Below is a small trained network, with its code and all its weights. Each question gives an input and a class and asks what happens when units are switched off, that is, made to give their printed mean instead of their output.

import numpy as np


def w(rows, s, z=0):
    codes = np.array(rows[::2]) - 128.0
    scale = np.full(codes.shape[1], s)
    scale[-1] = z or s
    return codes * scale


def norm(h):
    return h / np.sqrt((h * h).mean(-1, keepdims=True) + 1e-5)


def f(y):
    return np.maximum(y, 0)


def log_softmax(a):
    a = a - a.max(-1, keepdims=True)
    return a - np.log(np.exp(a).sum(-1, keepdims=True))


def net(x, mask):
    res = np.array(x, float).reshape(1, 7) / 4 @ E
    u = 0
    for l in range(2):
        y = f(norm(res) @ A[l][:, :-1].T + A[l][:, -1])
        res = res + np.where(mask[u : u + 8], y, B[l][:, -1]) @ B[l][:, :-1]
        u += 8
    return log_softmax(norm(res)[-1] @ U[:, :-1].T + U[:, -1])


A, B = {}, {}
E = w([
[124,135,131,109,117,148,140,107,100],'x0',
[158,255,26,96,74,25,43,94,190],'x1',
[138,143,121,152,145,129,130,133,156],'x2',
[86,129,134,110,125,159,118,84,88],'x3',
[52,168,105,18,117,132,130,183,199],'x4',
[181,111,208,182,98,131,120,36,144],'x5',
[124,125,114,147,116,193,102,113,135],'x6',
],0.0075)
A[0] = w([
[101,210,49,125,85,87,76,114,111,254],'0.n0',
[126,134,1,89,128,126,65,151,181,185],'0.n1',
[135,117,120,85,166,164,155,180,116,60],'0.n2',
[177,146,160,115,167,73,128,104,117,137],'0.n3',
[161,109,200,154,193,171,175,158,93,242],'0.n4',
[21,71,98,89,179,175,201,206,159,142],'0.n5',
[119,135,238,84,99,137,122,96,220,58],'0.n6',
[61,132,103,141,128,168,119,100,122,122],'0.n7',
],0.0077,0.0036)
B[0] = w([
[155,49,138,194,75,121,216,82,153,249],'0.n0',
[75,125,157,182,144,150,184,153,51,227],'0.n1',
[195,91,122,75,105,187,112,40,47,162],'0.n2',
[147,78,178,102,162,181,149,112,156,165],'0.n3',
[50,64,24,120,45,159,135,191,137,254],'0.n4',
[121,254,146,99,172,45,105,100,211,236],'0.n5',
[108,7,2,165,164,49,133,153,34,171],'0.n6',
[151,138,106,150,91,103,135,190,103,152],'0.n7',
],0.0071,0.0084)
A[1] = w([
[112,140,143,67,150,157,198,238,105,177],'1.n0',
[108,83,32,154,130,87,240,162,73,191],'1.n1',
[103,61,38,89,251,120,5,179,19,171],'1.n2',
[112,106,124,208,167,34,122,79,149,59],'1.n3',
[111,121,35,75,80,4,143,125,155,3],'1.n4',
[255,165,145,158,73,108,96,47,116,122],'1.n5',
[204,62,180,173,118,155,170,49,145,209],'1.n6',
[123,131,150,47,160,236,149,173,145,74],'1.n7',
],0.0069,0.002)
B[1] = w([
[115,229,201,121,179,93,2,30,130,175],'1.n0',
[101,99,92,194,67,208,162,216,150,248],'1.n1',
[59,205,21,156,76,154,113,234,107,161],'1.n2',
[100,103,192,131,155,131,158,96,69,169],'1.n3',
[175,74,89,116,93,195,110,152,93,178],'1.n4',
[157,161,177,49,189,100,38,43,108,164],'1.n5',
[149,117,203,92,168,51,188,103,148,197],'1.n6',
[207,146,161,37,176,28,109,130,135,148],'1.n7',
],0.0081,0.013)
U = w([
[57,198,41,137,72,221,127,197,120,97],'0',
[175,24,176,210,86,198,199,95,62,46],'1',
[151,245,254,24,215,90,98,11,161,248],'2',
],0.0065,0.0017)

Each question gives the input, the list of numbers given to net, and the class t.
The units are the neurons (one row each of A and B). Each row of codes is followed by its name. A weight is (code - 128) times the scale printed after its matrix; where a second scale follows, it is the last column's (A, B and U).
mask holds one flag per neuron, layer by layer. A switched-off neuron (its flag False) gives its mean, the last column of its row in B, instead of its output. The means were averaged over made-up inputs and are rounded, as every weight is.
A unit's drop is (log p(t) with every unit on - log p(t) with that unit switched off) / (log p(t) with every unit on - log p(t) with every unit switched off).
The circuit of an input: a set's keep is (log p(t) with only the set's units on - log p(t) with every unit switched off) / (log p(t) with every unit on - log p(t) with every unit switched off). Starting from the 12 units with the biggest drops (on a tie, the unit counted first), units are removed one at a time, each time the one whose removal leaves the highest keep (on an exact tie, the one counted first), for as long as the keep stays at least 0.8.
circuit, biggest first: the units of the circuit, biggest drop first
top k neurons: the k neurons with the biggest drops, biggest first
top k neurons in layer l: the k neurons of layer l with the biggest drops, biggest first
drop of u: that unit's drop, to one decimal
input [3,7,-6,-1,3,5,5], class 1: circuit, biggest first : (0.n5; 0.n0)
input [-4,2,-6,5,-2,-5,7], class 1: top 3 neurons : (0.n0; 0.n4; 1.n2)
input [0,3,-7,5,-6,-6,8], class 1: top 3 neurons in layer 0 : (0.n0; 0.n4; 0.n6)
input [0,5,8,-6,0,6,6], class 2: top neuron in layer 0 : (0.n4)
input [4,0,-8,2,7,8,-6], class 0: circuit, biggest first : (0.n6; 1.n2; 0.n0)
input [-6,2,5,1,-4,-8,-4], class 1: circuit, biggest first : (0.n0; 0.n4)
input [5,1,7,6,-7,3,-7], class 2: top 2 neurons in layer 1 : (1.n5; 1.n6)
input [3,-3,6,-7,3,-8,-2], class 2: top 2 neurons in layer 1 : (1.n0; 1.n1)
input [-8,-1,7,0,-5,-4,8], class 0: circuit, biggest first : (0.n0; 1.n2)
input [-8,-5,6,3,2,-2,-3], class 2: top 3 neurons in layer 0 : (0.n5; 0.n6; 0.n0)
input [-8,-3,8,1,3,6,4], class 0: circuit, biggest first : (0.n0; 0.n6; 1.n2)
input [-5,-7,-5,8,-3,-1,1], class 0: circuit, biggest first : (0.n0; 0.n4; 1.n2)
input [-5,0,3,1,8,-2,3], class 2: top 4 neurons : (0.n4; 0.n5; 1.n1; 1.n0)
input [-8,6,2,-2,-7,3,-1], class 2: circuit, biggest first : (1.n5)
input [-1,2,4,0,-4,1,0], class 2: circuit, biggest first : (0.n4; 1.n5)
input [4,-6,6,-7,0,-3,-7], class 0: top 2 neurons : (0.n4; 1.n6)
input [5,-4,5,-8,1,-7,2], class 2: top 3 neurons in layer 1 : (1.n0; 1.n1; 1.n7)
input [-1,3,-4,-8,8,7,2], class 1: top 2 neurons in layer 0 : (0.n4; 0.n0)
input [5,4,-7,-8,-1,6,-6], class 2: top 2 neurons in layer 1 : (1.n5; 1.n1)
input [3,5,-2,3,5,1,5], class 1: top neuron in layer 0 : (0.n0)
input [4,3,5,-4,-2,-1,1], class 1: drop of 0.n1 : 0.1
input [-1,8,0,1,6,2,5], class 1: drop of 0.n3 : 0.0
input [8,1,-6,-1,-2,-5,7], class 1: drop of 0.n3 : -0.1
